The symbols move the items like this.
§: zat->pem, vop->dav, sof->fov, maf->lin, ris->nal, saz->pom, med->mip, fot->sos, pum->kez, zoz->viz, puf->lan, geb->did, vut->pog, lin->zet, bev->nik, gur->guv, dut->daf, did->tir, kez->vop, fov->deg, tas->biv, ril->tud, gaz->keb, mip->kug, pom->les, vad->sof, nik->vad, lan->ris, tob->zus, rut->gak, sos->nim, rep->pum, nal->vir, nav->fur, pov->bip, mor->rir, buk->nek, fef->dib, taf->zik, tud->beb, reg->mir, guv->fas, nup->rof, daf->zoz, ged->maf, pog->taf, fas->dut, gon->saz, viz->boz, zik->buk, zet->ren, pem->gur, goz->rut, nek->bev, nom->pov, bet->tob, mon->gal, nim->ril, lik->gon, deg->zuf, dib->geb, kug->rom, suv->tas, nud->mov, vir->nup, mov->med, zeg->mok, zef->dur, rir->vuf, buz->zef, bip->puf, fur->rep, dav->mon, zus->fil, gak->nud, fil->suv, vuf->nom, biv->zeg, gal->bet, dur->fot, mir->ged, boz->mor, zuf->pur, pur->buz, mok->fef, ren->lik, keb->reg, tir->nav, rom->gaz, rof->zat, beb->vut, les->goz
@: zat->lik, vop->fot, sof->viz, maf->biv, ris->ged, saz->did, med->dav, fot->puf, pum->zef, zoz->gak, puf->reg, geb->sof, vut->rof, lin->zeg, bev->dut, gur->saz, dut->goz, did->fov, kez->dur, fov->boz, tas->zik, ril->nal, gaz->tob, mip->mon, pom->tir, vad->zoz, nik->daf, lan->mir, tob->beb, rut->rep, sos->lan, rep->buz, nal->maf, nav->zuf, pov->gaz, mor->med, buk->guv, fef->nik, taf->pem, tud->vir, reg->fil, guv->pom, nup->zet, daf->rut, ged->tas, pog->zat, fas->les, gon->geb, viz->nud, zik->gur, zet->mok, pem->gon, goz->fur, nek->fas, nom->rom, bet->tud, mon->nim, nim->ris, lik->dib, deg->mor, dib->vad, kug->gal, suv->taf, nud->kez, vir->lin, mov->vop, zeg->nek, zef->pov, rir->mip, buz->nom, bip->keb, fur->pur, dav->sos, zus->vut, gak->pum, fil->pog, vuf->kug, biv->buk, gal->ril, dur->bip, mir->suv, boz->mov, zuf->rir, pur->vuf, mok->bev, ren->fef, keb->zus, tir->deg, rom->bet, rof->ren, beb->nup, les->nav
~: zat->zik, vop->mip, sof->tir, maf->nup, ris->tud, saz->fas, med->vuf, fot->mon, pum->mov, zoz->fov, puf->nim, geb->pom, vut->suv, lin->rof, bev->dib, gur->nek, dut->vad, did->les, kez->med, fov->nav, tas->lin, ril->tob, gaz->puf, mip->nom, pom->dut, vad->did, nik->geb, lan->ril, tob->reg, rut->viz, sos->gal, rep->nud, nal->beb, nav->rut, pov->fot, mor->pur, buk->mok, fef->gon, taf->biv, tud->zus, reg->ris, guv->bev, nup->pog, daf->sof, ged->vir, pog->tas, fas->nik, gon->guv, viz->deg, zik->zeg, zet->zat, pem->buk, goz->zoz, nek->fef, nom->dur, bet->keb, mon->rom, nim->bet, lik->gur, deg->fur, dib->saz, kug->pov, suv->maf, nud->mor, vir->vut, mov->rir, zeg->ren, zef->vop, rir->buz, buz->kez, bip->sos, fur->gak, dav->kug, zus->mir, gak->boz, fil->ged, vuf->zef, biv->zet, gal->gaz, dur->dav, mir->nal, boz->zuf, zuf->rep, pur->pum, mok->lik, ren->pem, keb->lan, tir->goz, rom->bip, rof->taf, beb->fil, les->daf
+: zat->lin, vop->buz, sof->dut, maf->fil, ris->keb, saz->fef, med->pum, fot->nom, pum->zuf, zoz->les, puf->rom, geb->bev, vut->nal, lin->suv, bev->gur, gur->ren, dut->saz, did->nik, kez->pur, fov->daf, tas->vut, ril->puf, gaz->mon, mip->kez, pom->dib, vad->fas, nik->guv, lan->gaz, tob->nim, rut->tir, sos->pov, rep->deg, nal->reg, nav->sof, pov->mip, mor->gak, buk->zat, fef->buk, taf->nup, tud->lan, reg->bet, guv->lik, nup->ged, daf->pom, ged->zus, pog->vir, fas->gon, gon->mok, viz->goz, zik->rof, zet->tas, pem->zet, goz->did, nek->pem, nom->med, bet->sos, mon->dur, nim->bip, lik->zeg, deg->zoz, dib->nek, kug->vop, suv->beb, nud->fur, vir->mir, mov->rep, zeg->taf, zef->rir, rir->nud, buz->mor, bip->kug, fur->fov, dav->zef, zus->ril, gak->nav, fil->tud, vuf->mov, biv->pog, gal->fot, dur->vuf, mir->tob, boz->rut, zuf->viz, pur->boz, mok->zik, ren->biv, keb->gal, tir->vad, rom->dav, rof->maf, beb->ris, les->geb
$: zat->nek, vop->rom, sof->fur, maf->zat, ris->vut, saz->daf, med->pov, fot->bet, pum->mip, zoz->zuf, puf->tud, geb->goz, vut->biv, lin->pem, bev->did, gur->nik, dut->fov, did->rut, kez->kug, fov->rep, tas->ren, ril->fil, gaz->ris, mip->bip, pom->zoz, vad->nav, nik->tir, lan->beb, tob->ged, rut->mor, sos->tob, rep->med, nal->pog, nav->nud, pov->nim, mor->zef, buk->dib, fef->pom, taf->mok, tud->suv, reg->vir, guv->vad, nup->zik, daf->deg, ged->rof, pog->zeg, fas->sof, gon->dut, viz->pur, zik->fef, zet->gur, pem->bev, goz->boz, nek->geb, nom->sos, bet->mir, mon->keb, nim->zus, lik->fas, deg->pum, dib->les, kug->puf, suv->zet, nud->vuf, vir->taf, mov->nom, zeg->gon, zef->mon, rir->dur, buz->dav, bip->ril, fur->mov, dav->gaz, zus->maf, gak->rir, fil->lin, vuf->fot, biv->lik, gal->reg, dur->gal, mir->nup, boz->buz, zuf->kez, pur->vop, mok->saz, ren->guv, keb->nal, tir->gak, rom->lan, rof->buk, beb->tas, les->viz
%: zat->zet, vop->zef, sof->daf, maf->suv, ris->reg, saz->dib, med->kez, fot->pov, pum->pur, zoz->goz, puf->gaz, geb->nik, vut->vir, lin->tas, bev->guv, gur->lik, dut->pom, did->vad, kez->buz, fov->zoz, tas->pog, ril->lan, gaz->gal, mip->vop, pom->geb, vad->dut, nik->fas, lan->keb, tob->ril, rut->nav, sos->bip, rep->zuf, nal->mir, nav->fov, pov->kug, mor->nud, buk->pem, fef->nek, taf->rof, tud->ris, reg->tob, guv->gon, nup->maf, daf->les, ged->fil, pog->nup, fas->saz, gon->fef, viz->rut, zik->zat, zet->biv, pem->ren, goz->tir, nek->gur, nom->mip, bet->nim, mon->fot, nim->puf, lik->mok, deg->viz, dib->bev, kug->dav, suv->vut, nud->rep, vir->ged, mov->pum, zeg->zik, zef->vuf, rir->mov, buz->rir, bip->rom, fur->deg, dav->dur, zus->tud, gak->fur, fil->beb, vuf->med, biv->taf, gal->sos, dur->nom, mir->zus, boz->gak, zuf->boz, pur->mor, mok->buk, ren->zeg, keb->bet, tir->sof, rom->mon, rof->lin, beb->nal, les->did

The rows follow the links: the fewer symbols apart two items are, the more alike their rows tend to be.

Each row is also shifted at random along 3 hidden directions that mean nothing.

Some items, each with a row of numbers:
gur: [  -1  110 -178    6   42  150  232 -165  -25   58   19  -45  -78 -122  -85   96    7  -12   60   -3  -49   73  -90 -140   69]
saz: [  34   30  161  141   11   91  117 -121   19    9    2  -78  -92  -28    7   93  -47  -22  150   14  -49   -5  -68  -72   47]
lin: [ -50   61  159  119  -22  114  208  -86  -23  132   65  105  -14  -20  -62   68   93 -118   40   40   92   36   29  -36  -74]
mok: [ 118   60  223   74  -39  133   44 -101   20   84  -87  -36  -59   15 -139   -9   36  -55   78  -14  -78   75    5  -18    8]
vop: [-152  -62 -169  -24   32 -126  107   83  -46  -87   73  -24   52   -5   48 -117  -19  111 -124  -27   -8  -62    2  -52   32]
sos: [ -59  -34   -5   10   -8 -108    2  135  -55   -8   73  122   87   49   62  -13   25   12 -125  -24  124   -6    8   70  -33]
biv: [  41   60   37   -7  -58  125  139 -101    3  108   10   55  -22  -24  -81   56   67 -127   66   61   39   33   45  -26  -66]
bip: [  91  -28 -100  -95  -73 -125    0  171  -73  -45   38   99   99   81   58   -4  -11   25 -123  -43  106    9  -23  107    1]
pom: [  -8    6   -8   41   28   68   65 -130   50  -29    5 -117  -94  -66   54   87  -72  -15  161   56  -66  -64  -38  -88   34]
zus: [   7   40 -105  -79  -51   20  119   43  -67   85   18  123   71    5 -108  -44   99  -34 -130  -23   73   78   40   15  -43]
pur: [-190 -102   99  143   72 -116   29   33    8 -102   82  -66   -8    5  145  -42  -68   84   14    4   -3 -124   -7  -44   14]
zuf: [-105  -62   33  144   58  -95  135   20  -28 -115   79 -103  -25    0  127   -3 -103  119   21  -32  -29  -84  -92  -66   88]
fov: [ -64  -24   -4   45   91   -2 -119  -56   54  -76  -49 -154  -74  -48   27  -33  -68   93   59  -10 -137  -38  -35  -61   71]
mir: [   2   47  -34  -17  -59   32  212   37  -82   88   38  119   64   18 -118  -57  111  -28 -127  -40   78   87   22   -4  -27]
nek: [ 176   59  202   72  -45  115   54  -88    7   48  -86  -59  -67   23 -106   32    0  -31   99  -34  -73   80  -48   -7   50]
gal: [ -40  -45   79   -9   -2 -102 -176  143   -6   15   30  136   90   72   57  -12   39  -23 -108   -7  120   -6   53  122  -75]
gaz: [-192  -41   77   73   48  -80  -61   91  -18   42   90  147   71   21   63  -11   70  -17 -115   16  140  -20   65   51  -88]
zef: [  12  -93  -18  -34  -62 -150   65  131  -39 -109    8  -50   62   92   38 -157  -38   95  -89  -45  -22  -73   22   24   24]
nom: [ -41  -74   39   20  -21 -139   32  133  -46  -74   12   -4   63   81   17 -152   -5   99 -128  -68    0  -27   11   29   26]
taf: [  49   54  157   11  -38  120  -47  -76   38  131  -36   82  -18    1  -82   57   78 -144   71   60   43   39   75   36  -98]
viz: [  38  -29  -53   -2   50  -50 -119    0   28 -115  -52 -141  -46  -10   68  -10 -102  109   37  -34 -115  -27  -79  -16  102]
vad: [-149  -36  312  244   63   57  100 -137   64   -4   19 -126 -104  -28   29  -23  -28    7  157   46  -84  -93   22 -108   -5]
pem: [ -55   63  185  137   11  149  195 -149    5  114   -5  -15  -63  -46 -135  -15   75  -53   63   11  -41   55   21  -97  -18]
nup: [ 154   41  323  144 -148   63  321   11  -88  106   35  108   26  108  -94   12   73  -99    4  -39  103   74   -4   37  -33]
bet: [-106  -16 -123  -53  -27  -60   95   80  -48   31   96  134   83    1   25  -14   63  -37 -111   28  130  -18   61   21  -80]
med: [-176  -90  -71   29   33 -128   85   60  -16  -96   70  -55   32    5   76 -119  -32   94  -68   -2   -9 -104   31  -50    8]
pum: [-182  -82 -126  -18  115 -107 -216   34   57 -102   39  -54   -1  -50  160    7  -72   67    8   48  -11 -115   20  -12   -6]
tob: [  81  -21   86 -112  -92  -31 -172  112    3   65  -51  124   94   95  -75  -93   93  -77  -95    8   71   27  130  141 -115]
guv: [  46   48  291  160   49  113  -79 -112   56   52  -67  -46  -89  -14  -40   73   -2  -36  129   -4  -59   48  -39  -12   21]
zeg: [  85   82  -76  -59  -68  137  200 -129  -16   81  -22   -5  -42  -43 -121   31   43  -75   66   36  -29   50   11  -65  -11]
buk: [ 187  110 -297 -234  -28  152 -103 -115   33   57 -108  -35  -48  -86 -105  101   -4  -67   69   35  -75   92  -22  -15   22]
kez: [  17  -99  -99  -62  -67 -155   91  107  -25 -135   25  -76   50   72   81 -117  -76   82  -41  -11  -21 -106   12    9   25]
gon: [-176   74  150  164  190  150 -176 -181   92  103  -22  -18 -112 -140  -31  122   36  -24   98   30  -50   55  -27  -81   -1]
ris: [-136   37 -225  -46  -18   15  322    9  -95   77  117  120   69  -49  -78  -48  103  -15 -142    3   97   36   30  -74  -36]

The symbols that take the first to the second take the third to the fourth, perhaps in another order. What is the fourth?
Answers are names.
[ -35   49  161  163   68  119   76 -140   26   44   -2  -58  -97  -61  -11  101  -15  -13  124    5  -42   27  -69  -83   45]
to [   4  -23  124  112  -21   43  189 -112   22  -49    6 -150  -86   -6   30    0  -68    3  157   38  -86  -80  -19 -102   39]
as [ -48  -84  181   66    1 -138 -111  152  -22  -52  -14   19   66  102   10 -158   17   89 -133  -77    5  -14   40   78    0]
to sos

[ -63   94  -99  -44   73  106 -118  -46    7  140   22  169   14  -91  -44  140   98  -91  -40   23  105  108    1   21  -61]
to [   5   64   56   20  -30  143  146 -131   13  108   -8   14  -40  -38 -116   17   68  -99   68   44  -15   36   42  -63  -47]
as [-172  -96  141  123   35 -131   53  102  -31  -57   40  -11   52   55   26 -177   20  109 -125  -56   -2  -49   38  -10    6]
to gal

[-132   13   73  -13   30   20 -151   36   14  113   -7  148   67    1  -85  -70  138  -56 -116   15   74   47  127   52 -116]
to [ 105  -47   90  -41 -157  -92  131  147  -70    7   38  111  110  137   -8  -87   44  -44  -91  -15  117  -20   69  104  -72]
as [  78  -32   90   65  -65   11  211  -72    5  -87  -25 -183  -71   28    7  -66  -88   40  129    5 -126  -79  -31  -86   64]
to geb

[  38  -42  -41  -37   85  -74 -333   38   68 -115  -66 -102  -31   -5  113   40 -112   86   42  -21  -83  -34  -57   49   70]
to [-105  -70 -211  -85   24 -132  -17   81  -12 -103   40  -45   47   -6   74  -97  -41   91  -82   -6  -15  -81   25  -23   14]
as [ -78   53  -18   10   11   47   91    8  -50  115   29  137   49  -22 -112  -21  122  -36 -124  -27   78  100   27   -1  -42]
to taf

[  99   31    2  -74 -106    2  111   72  -67   75  -18  116   83   66 -120  -77   92  -44 -122  -41   64   82   49   60  -38]
to [ -20   91  -80  -25   23  104   31  -55  -21  123   42  142    2  -70  -44  142   76 -103  -10   39  107   83   -4    1  -54]
as [ -74  -56  144   59   37 -122 -191  156  -13  -15    6   92   76   73   42  -70   32   55 -141  -61   63   14   23  100  -24]
to keb

[ 147   63  -38  -85  -92   34   66   59  -67   84  -29  124   69   53 -122  -11   86  -55 -106  -51   70  115    4   70  -16]
to [-135   43 -157  -54   18   30  111    7  -53   96   61  136   63  -51  -90  -32  119  -32 -138    5   80   59   55  -26  -52]
as [ -36  -98  -56  -27  -13 -135  -32   83    9 -129   29  -73   19   40  126  -51  -88   68    1   14  -13 -118    6   11   16]
to nud

[  65   67  111   20  -30   65    2   24  -35  120   -8  147   42   27  -99   38   96  -72  -67  -32   88  115    9   61  -45]
to [  58   69  165   92    2  141   75 -125    6   77  -59  -38  -67  -30 -123   17   37  -37   73  -18  -65   71  -18  -56   24]
as [ -49   -2   48  -30  -46   -7    8   59  -27   83   12  128   78   41  -82  -86  114  -52 -119    5   83   29  105   54  -95]
to biv

[  32   71  134   58   22  151  -13 -132   42   91  -71  -22  -69  -45 -131   21   53  -49   71    7  -69   74    7  -42    0]
to [ 116    3   24   19  -53   52  148 -100   22  -53  -12 -133  -84   -7   34   65  -91  -16  175   35  -73  -58  -51  -65   50]
as [ -28  -32 -207  -87    7 -127    2  132  -58  -77   34   29   77   18   38  -66  -19   99 -155  -60   25    2  -31   23   47]
to keb

[-106  -85  -54   -3    4 -133   45   95  -24  -90   39  -37   49   36   44 -141  -23  100  -99  -27  -16  -73   33   -8   14]
to [  -7 -102   -5  -71  -17 -139 -191  112   34 -113  -30  -56   43   65   84 -107  -56   59  -30    6  -35 -100   63   64  -14]
as [ -78   -6 -286 -106   51 -109  -47  124  -57  -39   76   97   82  -26   81   27   -2   63 -152  -29   92   15  -46   36   21]
to kug

[ -55   55  172   83   -8  140  101 -123   27  131   10   53  -40  -39  -95   28   90 -118   72   62   25   28   75  -42  -83]
to [  13  -17   -8   25   -4   44   95 -113   45  -62  -11 -154  -84  -37   37   14  -79   10  148   48 -104  -72  -21  -93   39]
as [ 144  -27  197   55  -71   36   12  -70   59  -50  -64 -147  -79   44   22    7  -80  -27  183   34  -96  -64   -3   -7   20]
to mov

[  59  -35   82   24  -20   18    8  -73   56  -71  -57 -170  -74    8   11  -39  -79   31  134   23 -128  -71   -1  -49   42]
to [  81  -81   19  -52   34 -110 -371   84   72 -127  -71  -85  -10   48  144   20 -116   56   50   -2  -54  -68  -24   97   31]
as [ -25   92  -85   24   -4   79  231  -29  -82  113   80  142   26  -48  -73   83   88  -53  -70  -19  116  104  -43  -35   -9]
to ren

[  89   68  104   17  -49   88   28  -14  -23  115    1  133   17   18  -65   94   76 -111    3    6   95   84    7   53  -62]
to [ 157   76  -90 -147  -68  106  -95  -42   20  102  -42  102    9  -21  -50  129   49 -146   58   63   60   66   30   64  -69]
as [ -86  -10 -159 -116   -7  -44  -84   72  -11   50   47  140   86   -8   14   -4   71  -56 -104   43  115   -8   90   56 -100]
to tob

[  12  -23  -38   -4   20   15   -6  -89   53  -71  -46 -166  -76  -37   19  -23  -83   45  109   28 -137  -64  -15  -75   53]
to [  24    0 -103  -24    5   48   83 -118   44  -60   -1 -146  -86  -62   46   59  -87    1  156   57  -93  -74  -30  -95   46]
as [ 124  -82  241  119  -50 -119   -4   87  -10 -136  -35 -122  -14  120   89  -56 -112   97   46  -70  -63  -62  -70   44   85]
to viz

[  25  -20   97  -19 -112  -35  124   90  -53   60   19  119   92   95  -78 -112   92  -51 -108   -8   87   18   96   60  -84]
to [ 108   75  -75 -121  -57  135  -32 -107   42   95  -57   29  -24  -44  -97   62   47 -125   79   65  -10   47   55    2  -58]
as [ -83 -100  218  111   76 -107 -289   61   73  -94  -17  -65  -16   49  141  -19  -76   60   42    1  -29  -96    6   53   -2]
to sos

[ -18   88  -79  -51   18  159   21 -151   38  108  -25   12  -51  -93 -104   52   64  -92   67   62  -31   50   42  -62  -38]
to [  60   58  -15   24   45  108  -36 -124   41   11  -26  -70  -91  -70   13  145  -51  -30  145   25  -51   24  -73  -52   44]
as [  19   64  102   48  -37  108  101  -57  -17  125   29  113   -2  -11  -54   91   79 -120   31   35   91   52   22    6  -71]
to mok

[ -73  -48  109  189   50  -60  193  -11  -30 -105   42 -141  -52    2   62  -47  -84  139   24  -67  -82  -48 -103  -96  115]
to [ -15  -64 -225 -131  -11 -133  -52  117  -22  -95    5  -32   64   23   48 -105  -35   94 -108  -27  -19  -46    9   22   30]
as [  23   69   26  -56   19   63 -209   31    3  128  -52  160   47   -8 -100   30  111  -72  -92  -17   72  125   40   93  -66]
to ren

[  34  -27  -24  -41   35   15 -166  -66   85  -73  -90 -167  -71  -31   20  -25  -81   46  108   25 -150  -52    0  -31   46]
to [ 128  -82  136   64  -48 -122   -3   90  -10 -143  -21 -115   -6  105  112  -31 -124   87   49  -53  -49  -72  -75   40   82]
as [ 133   83  -70 -101  -61   99  -21  -27   -8  101  -10  119   16  -10  -46  130   50 -125   19   32   92   83    3   58  -50]
to pem

